Below are the code and all the weights of a small trained network. Each question names an input and a target symbol and asks about switching units off, where a switched-off unit gives its printed mean instead of its output.

import numpy as np


def w(rows, s, z=0):
    codes = np.array(rows[::2]) - 128.0
    scale = np.full(codes.shape[1], s)
    scale[-1] = z or s
    return codes * scale


def f(y):
    return y / 2 * (1 + np.tanh(0.7978845608 * (y + 0.044715 * y**3)))


def softmax(a):
    e = np.exp(a - a.max(-1, keepdims=True))
    return e / e.sum(-1, keepdims=True)


def log_softmax(a):
    a = a - a.max(-1, keepdims=True)
    return a - np.log(np.exp(a).sum(-1, keepdims=True))


def net(x, mask):
    ids = ['ΠΨγδζηθλμξτ'.index(c) for c in x.split()]
    T = len(ids)
    res = E[ids] + P[:T]
    u = 0
    for l in range(2):
        q, k, v = (res @ M[l].T for M in (Q, K, V))
        z = softmax(np.where(np.tri(T) > 0, q @ k.T / 4**0.5, -1e9)) @ v
        res = res + np.where(mask[u], z, O[l][:, -1]) @ O[l][:, :-1]
        u += 1
        y = f(res @ A[l][:, :-1].T + A[l][:, -1])
        res = res + np.where(mask[u : u + 8], y, B[l][:, -1]) @ B[l][:, :-1]
        u += 8
    return log_softmax(res[-1] @ U[:, :-1].T + U[:, -1])


Q, K, V, O, A, B = {}, {}, {}, {}, {}, {}
E = w([
[111,185,149,137,58,16,116,140,207],'Π',
[213,138,88,205,189,143,182,169,41],'Ψ',
[225,93,89,122,92,113,209,81,90],'γ',
[119,18,163,62,78,158,160,165,47],'δ',
[158,88,164,124,4,211,171,159,196],'ζ',
[108,35,194,178,118,139,175,63,169],'η',
[211,8,189,216,75,98,81,157,90],'θ',
[144,177,133,210,143,116,140,96,217],'λ',
[106,203,135,96,154,145,180,205,117],'μ',
[48,93,135,217,127,168,90,162,121],'ξ',
[96,87,102,107,95,121,68,168,104],'τ',
],0.02)
P = w([
[198,208,109,175,153,185,187,112,1],'0',
[82,74,44,146,175,77,216,152,96],'1',
[193,168,77,122,172,189,80,76,119],'2',
[87,61,76,149,150,60,128,196,178],'3',
[157,127,128,80,204,183,55,98,173],'4',
[77,64,120,168,117,53,105,227,232],'5',
],0.0098)
Q[0] = w([
[197,65,154,153,171,78,151,79,189],'0.h0',
[101,112,129,19,133,98,179,150,133],'0.h0',
[117,179,50,154,113,124,105,43,220],'0.h0',
[55,2,176,125,173,160,32,96,104],'0.h0',
],0.0087)
K[0] = w([
[163,85,158,151,135,124,154,59,132],'0.h0',
[114,129,182,11,122,130,186,119,114],'0.h0',
[96,150,91,119,118,95,103,45,177],'0.h0',
[76,86,150,134,143,140,69,89,102],'0.h0',
],0.012)
V[0] = w([
[106,193,57,97,90,103,38,121,129],'0.h0',
[186,142,137,135,157,209,206,164,159],'0.h0',
[75,243,122,128,188,180,58,97,1],'0.h0',
[181,173,123,59,120,142,198,51,108],'0.h0',
],0.0058)
O[0] = w([
[88,143,206,113,123,111,202,209,87,29],'0.h0',
[154,149,2,196,198,52,25,31,123,207],'0.h0',
[86,78,189,169,121,231,86,164,186,2],'0.h0',
[96,142,110,91,9,119,53,146,131,120],'0.h0',
],0.0073,0.0054)
A[0] = w([
[93,183,73,156,159,120,147,109,148,116],'0.n0',
[97,176,126,97,170,39,10,187,144,65],'0.n1',
[231,227,190,91,51,153,83,79,128,198],'0.n2',
[122,41,89,176,114,110,119,103,161,157],'0.n3',
[187,117,104,229,161,165,89,61,160,168],'0.n4',
[116,83,213,38,68,211,43,100,88,4],'0.n5',
[157,172,106,74,80,254,27,165,116,253],'0.n6',
[151,16,124,68,16,22,156,115,113,132],'0.n7',
],0.0075,0.0027)
B[0] = w([
[110,69,101,115,210,129,133,199,203,164],'0.n0',
[143,140,178,29,147,212,216,132,107,151],'0.n1',
[181,219,109,173,107,177,153,65,167,184],'0.n2',
[134,132,93,83,34,38,176,172,142,209],'0.n3',
[97,41,211,75,200,174,104,117,171,250],'0.n4',
[92,198,102,113,142,79,101,33,96,134],'0.n5',
[96,77,2,162,159,216,205,160,136,172],'0.n6',
[108,124,174,132,155,146,70,180,72,254],'0.n7',
],0.0085,0.012)
Q[1] = w([
[84,132,128,217,115,181,92,124,92],'1.h0',
[142,200,148,180,146,123,188,131,181],'1.h0',
[130,132,133,147,156,145,85,69,170],'1.h0',
[173,112,95,99,254,90,116,70,131],'1.h0',
],0.0088)
K[1] = w([
[52,77,100,144,122,119,91,145,121],'1.h0',
[126,155,165,143,196,159,173,143,117],'1.h0',
[88,121,169,60,131,86,82,143,178],'1.h0',
[167,132,132,65,254,111,65,130,86],'1.h0',
],0.0082)
V[1] = w([
[143,103,120,116,143,73,107,129,95],'1.h0',
[147,98,128,69,140,103,153,199,98],'1.h0',
[125,129,145,157,3,169,125,201,190],'1.h0',
[182,220,92,15,241,193,51,171,148],'1.h0',
],0.0051)
O[1] = w([
[164,150,105,69,208,221,125,124,96,119],'1.h0',
[112,132,204,174,92,90,151,215,62,146],'1.h0',
[128,129,162,112,83,206,172,164,129,59],'1.h0',
[119,140,13,255,75,232,124,151,95,254],'1.h0',
],0.008,0.0044)
A[1] = w([
[167,106,107,133,36,151,173,96,135,166],'1.n0',
[149,189,119,116,94,126,101,61,34,90],'1.n1',
[139,52,122,133,104,58,36,144,172,3],'1.n2',
[130,120,106,125,174,68,141,139,158,204],'1.n3',
[130,96,167,116,85,197,134,106,180,124],'1.n4',
[113,57,107,131,109,109,236,98,96,236],'1.n5',
[110,225,87,155,125,54,139,111,166,143],'1.n6',
[2,112,202,119,120,97,91,123,93,25],'1.n7',
],0.0092,0.0027)
B[1] = w([
[139,132,120,140,210,111,178,148,100,216],'1.n0',
[105,111,154,131,92,225,200,90,181,173],'1.n1',
[118,187,154,153,38,143,173,104,161,255],'1.n2',
[130,131,95,95,60,103,120,165,106,217],'1.n3',
[77,175,131,112,211,85,103,160,124,206],'1.n4',
[86,91,127,78,189,82,113,163,70,218],'1.n5',
[124,131,185,129,141,98,97,132,5,160],'1.n6',
[137,133,98,180,124,174,191,126,181,169],'1.n7',
],0.011,0.0092)
U = w([
[97,227,153,227,70,147,198,107,141,139],'Π',
[175,73,131,176,151,135,65,122,84,104],'Ψ',
[194,126,143,149,121,181,201,88,151,76],'γ',
[86,117,147,95,124,180,142,92,72,44],'δ',
[137,168,120,99,193,117,147,112,115,69],'ζ',
[108,135,163,79,154,103,96,55,129,212],'η',
[216,86,215,134,167,127,74,127,97,234],'θ',
[115,194,124,178,119,130,76,99,175,162],'λ',
[122,155,86,145,33,186,183,213,184,116],'μ',
[111,102,203,130,175,170,117,142,131,3],'ξ',
[138,66,114,34,148,88,65,254,25,205],'τ',
],0.0072,0.0036)

Each question gives the input, a string of symbols that net reads in full, and the target symbol t.
The units are the heads (4 rows each of Q, K, V and O) and the neurons (one row each of A and B). Each row of codes is followed by its name. A weight is (code - 128) times the scale printed after its matrix; where a second scale follows, it is the last column's (O, A, B and U).
mask holds one flag per unit, layer by layer, with each layer's heads first. A switched-off unit (its flag False) gives its mean, the last column of its rows in O or B, instead of its output. The means were averaged over made-up inputs and are rounded, as every weight is.
A unit's drop is (log p(t) with every unit on - log p(t) with that unit switched off) / (log p(t) with every unit on - log p(t) with every unit switched off).
The circuit of an input: a set's keep is (log p(t) with only the set's units on - log p(t) with every unit switched off) / (log p(t) with every unit on - log p(t) with every unit switched off). Starting from the 12 units with the biggest drops (on a tie, the unit counted first), units are removed one at a time, each time the one whose removal leaves the highest keep (on an exact tie, the one counted first), for as long as the keep stays at least 0.8.
circuit, biggest first: the units of the circuit, biggest drop first
k most important neurons: the k neurons with the biggest drops, biggest first
top k neurons in layer l: the k neurons of layer l with the biggest drops, biggest first
input ξ ξ η μ γ η, target μ: top neuron in layer 0 -> (0.n3)
input ζ γ ζ, target γ: circuit, biggest first -> (0.n2 1.n0)
input η ζ γ, target γ: circuit, biggest first -> (1.n1 0.n2)
input μ ζ γ ζ ξ ξ, target μ: circuit, biggest first -> (1.n7 0.n3)
input ξ μ τ ξ, target μ: 2 most important neurons -> (1.n7 0.n6)
input γ δ ζ δ, target μ: top 4 neurons in layer 0 -> (0.n7 0.n6 0.n1 0.n5)
input ξ η Ψ ζ, target τ: circuit, biggest first -> (1.h0 1.n4)
input Ψ τ μ λ, target τ: circuit, biggest first -> (0.h0 1.n6 1.n3)
input ζ ζ Π, target Π: 4 most important neurons -> (0.n4 1.n5 0.n2 0.n3)
input γ δ μ Π λ δ, target μ: 4 most important neurons -> (0.n7 0.n6 1.n2 1.n7)
input ξ ξ ζ ζ ζ, target ζ: top 2 neurons in layer 1 -> (1.n4 1.n0)
input γ ζ ζ λ, target τ: circuit, biggest first -> (0.h0 1.n3 1.n6)
input γ η ξ τ γ Π, target τ: top 3 neurons in layer 0 -> (0.n1 0.n4 0.n2)
input δ γ τ ζ ξ, target ξ: circuit, biggest first -> (0.h0)
input λ η Ψ, target Ψ: top 2 neurons in layer 0 -> (0.n4 0.n3)
input ζ ζ θ Ψ δ ζ, target Π: 4 most important neurons -> (1.n2 0.n6 0.n2 1.n0)
input γ γ γ, target γ: 2 most important neurons -> (0.n2 1.n1)
input Π ζ γ η λ λ, target μ: top 2 neurons in layer 0 -> (0.n0 0.n2)
input ζ δ λ, target λ: top 2 neurons in layer 0 -> (0.n4 0.n0)
input δ ζ Ψ Ψ, target μ: top 2 neurons in layer 1 -> (1.n2 1.n3)
input ξ Π ζ η, target τ: circuit, biggest first -> (1.n5)
input Ψ ζ η μ δ, target δ: circuit, biggest first -> (0.n5 1.n1 0.n4)
input ξ η μ, target μ: 2 most important neurons -> (0.n6 0.n4)
input λ γ ζ Ψ ζ ζ, target Π: top 4 neurons in layer 1 -> (1.n2 1.n0 1.n3 1.n4)
input Π Π Π γ η, target η: 3 most important neurons -> (0.n4 0.n7 1.n2)
input γ ζ Ψ, target Ψ: top 2 neurons in layer 0 -> (0.n6 0.n4)
